Below are the code and all the weights of a small trained network. Each question names an input and a class and asks about switching units off, where a switched-off unit gives its printed mean instead of its output.

import numpy as np


def w(rows, s, z=0):
    codes = np.array(rows[::2]) - 128.0
    scale = np.full(codes.shape[1], s)
    scale[-1] = z or s
    return codes * scale


def f(y):
    return np.maximum(y, 0)


def log_softmax(a):
    a = a - a.max(-1, keepdims=True)
    return a - np.log(np.exp(a).sum(-1, keepdims=True))


def net(x, mask):
    res = np.array(x, float).reshape(1, 4) / 4 @ E
    y = f(res @ A[0][:, :-1].T + A[0][:, -1])
    res = res + np.where(mask, y, B[0][:, -1]) @ B[0][:, :-1]
    return log_softmax(res[-1] @ U[:, :-1].T + U[:, -1])


A, B = {}, {}
E = w([
[136,50,127,100,200,233],'x0',
[184,2,213,166,22,127],'x1',
[131,128,122,131,125,131],'x2',
[249,124,105,52,159,54],'x3',
],0.0096)
A[0] = w([
[109,188,85,126,176,149,192],'N0',
[94,53,146,153,117,159,16],'N1',
[77,172,98,134,161,126,127],'N2',
[105,231,59,76,186,107,197],'N3',
[43,149,119,254,93,96,168],'N4',
[221,139,167,103,57,90,122],'N5',
[184,113,139,62,71,66,137],'N6',
[154,74,72,24,165,63,2],'N7',
[81,140,127,148,77,166,172],'N8',
[166,62,166,174,113,27,83],'N9',
[199,127,164,100,67,83,103],'N10',
[147,20,173,143,93,138,56],'N11',
[40,129,67,171,172,204,129],'N12',
[102,200,73,92,175,115,251],'N13',
[201,117,130,74,186,86,125],'N14',
[177,83,133,129,109,19,109],'N15',
[70,193,102,147,54,57,94],'N16',
[181,75,197,159,67,172,107],'N17',
[104,215,97,94,187,85,40],'N18',
[211,130,158,150,95,60,119],'N19',
[232,138,103,3,161,129,194],'N20',
[110,159,82,119,168,86,43],'N21',
[146,57,171,138,71,134,225],'N22',
[134,217,140,176,77,94,172],'N23',
[172,123,180,169,105,86,139],'N24',
[182,137,154,124,99,59,114],'N25',
],0.0097,0.0064)
B[0] = w([
[128,143,73,48,178,170,208],'N0',
[189,43,105,98,177,152,157],'N1',
[143,133,93,62,135,156,181],'N2',
[215,96,189,143,119,78,253],'N3',
[203,87,178,160,115,67,202],'N4',
[65,185,93,87,144,192,193],'N5',
[60,134,87,134,149,170,193],'N6',
[209,42,97,103,159,150,177],'N7',
[200,138,136,129,145,103,173],'N8',
[139,152,115,113,153,145,183],'N9',
[74,164,87,95,115,176,182],'N10',
[205,92,208,172,123,64,196],'N11',
[120,164,65,58,147,175,198],'N12',
[178,94,73,74,198,161,242],'N13',
[169,134,201,156,105,58,200],'N14',
[83,155,113,140,158,180,187],'N15',
[234,40,185,163,140,48,188],'N16',
[160,118,196,183,113,50,204],'N17',
[115,167,201,190,2,34,196],'N18',
[82,193,97,102,138,182,185],'N19',
[128,126,246,227,62,66,245],'N20',
[24,194,129,165,70,121,163],'N21',
[94,139,114,145,86,145,218],'N22',
[178,94,208,177,87,80,192],'N23',
[88,133,82,119,153,183,172],'N24',
[76,132,92,140,144,173,174],'N25',
],0.0086,0.014)
U = w([
[211,77,142,144,157,127,250],'0',
[139,158,176,186,41,94,197],'1',
[90,179,11,66,175,239,81],'2',
],0.011,0.0016)

Each question gives the input, the list of numbers given to net, and the class t.
The units are the neurons (one row each of A and B). Each row of codes is followed by its name. A weight is (code - 128) times the scale printed after its matrix; where a second scale follows, it is the last column's (A, B and U).
mask holds one flag per neuron, in row order. A switched-off neuron (its flag False) gives its mean, the last column of its row in B, instead of its output. The means were averaged over made-up inputs and are rounded, as every weight is.
A unit's drop is (log p(t) with every unit on - log p(t) with that unit switched off) / (log p(t) with every unit on - log p(t) with every unit switched off).
The circuit of an input: a set's keep is (log p(t) with only the set's units on - log p(t) with every unit switched off) / (log p(t) with every unit on - log p(t) with every unit switched off). Starting from the 12 units with the biggest drops (on a tie, the unit counted first), units are removed one at a time, each time the one whose removal leaves the highest keep (on an exact tie, the one counted first), for as long as the keep stays at least 0.8.
circuit, biggest first: the units of the circuit, biggest drop first
top k neurons: the k neurons with the biggest drops, biggest first
drop when u is switched off: that unit's drop, to one decimal
input [4,3,5,-8], class 0: circuit, biggest first => (N1)
input [6,2,-1,4], class 1: circuit, biggest first => (N13 N20)
input [0,-6,-4,-5], class 0: top 4 neurons => (N3 N4 N5 N18)
input [0,0,-7,-4], class 0: top 2 neurons => (N20 N18)
input [-1,-8,-6,7], class 1: top 2 neurons => (N18 N20)
input [-2,0,-7,8], class 1: top 4 neurons => (N20 N14 N0 N12)
input [3,-8,-5,0], class 2: top 2 neurons => (N0 N12)
input [2,7,8,3], class 1: top 2 neurons => (N17 N11)
input [8,5,0,8], class 1: top 2 neurons => (N20 N13)
input [-6,-8,5,0], class 0: top 4 neurons => (N13 N0 N16 N20)
input [2,0,-6,-6], class 2: top 3 neurons => (N20 N3 N12)
input [0,0,5,8], class 1: top 2 neurons => (N20 N14)
input [0,-2,-7,-6], class 0: top 2 neurons => (N4 N5)
input [2,4,-1,-8], class 0: circuit, biggest first => (N1)
input [4,2,-7,2], class 1: drop when N13 is switched off => 0.4
input [-8,1,-7,6], class 2: drop when N5 is switched off => 0.3
input [3,7,5,3], class 1: drop when N13 is switched off => 0.1
input [3,3,7,7], class 1: drop when N20 is switched off => 0.8
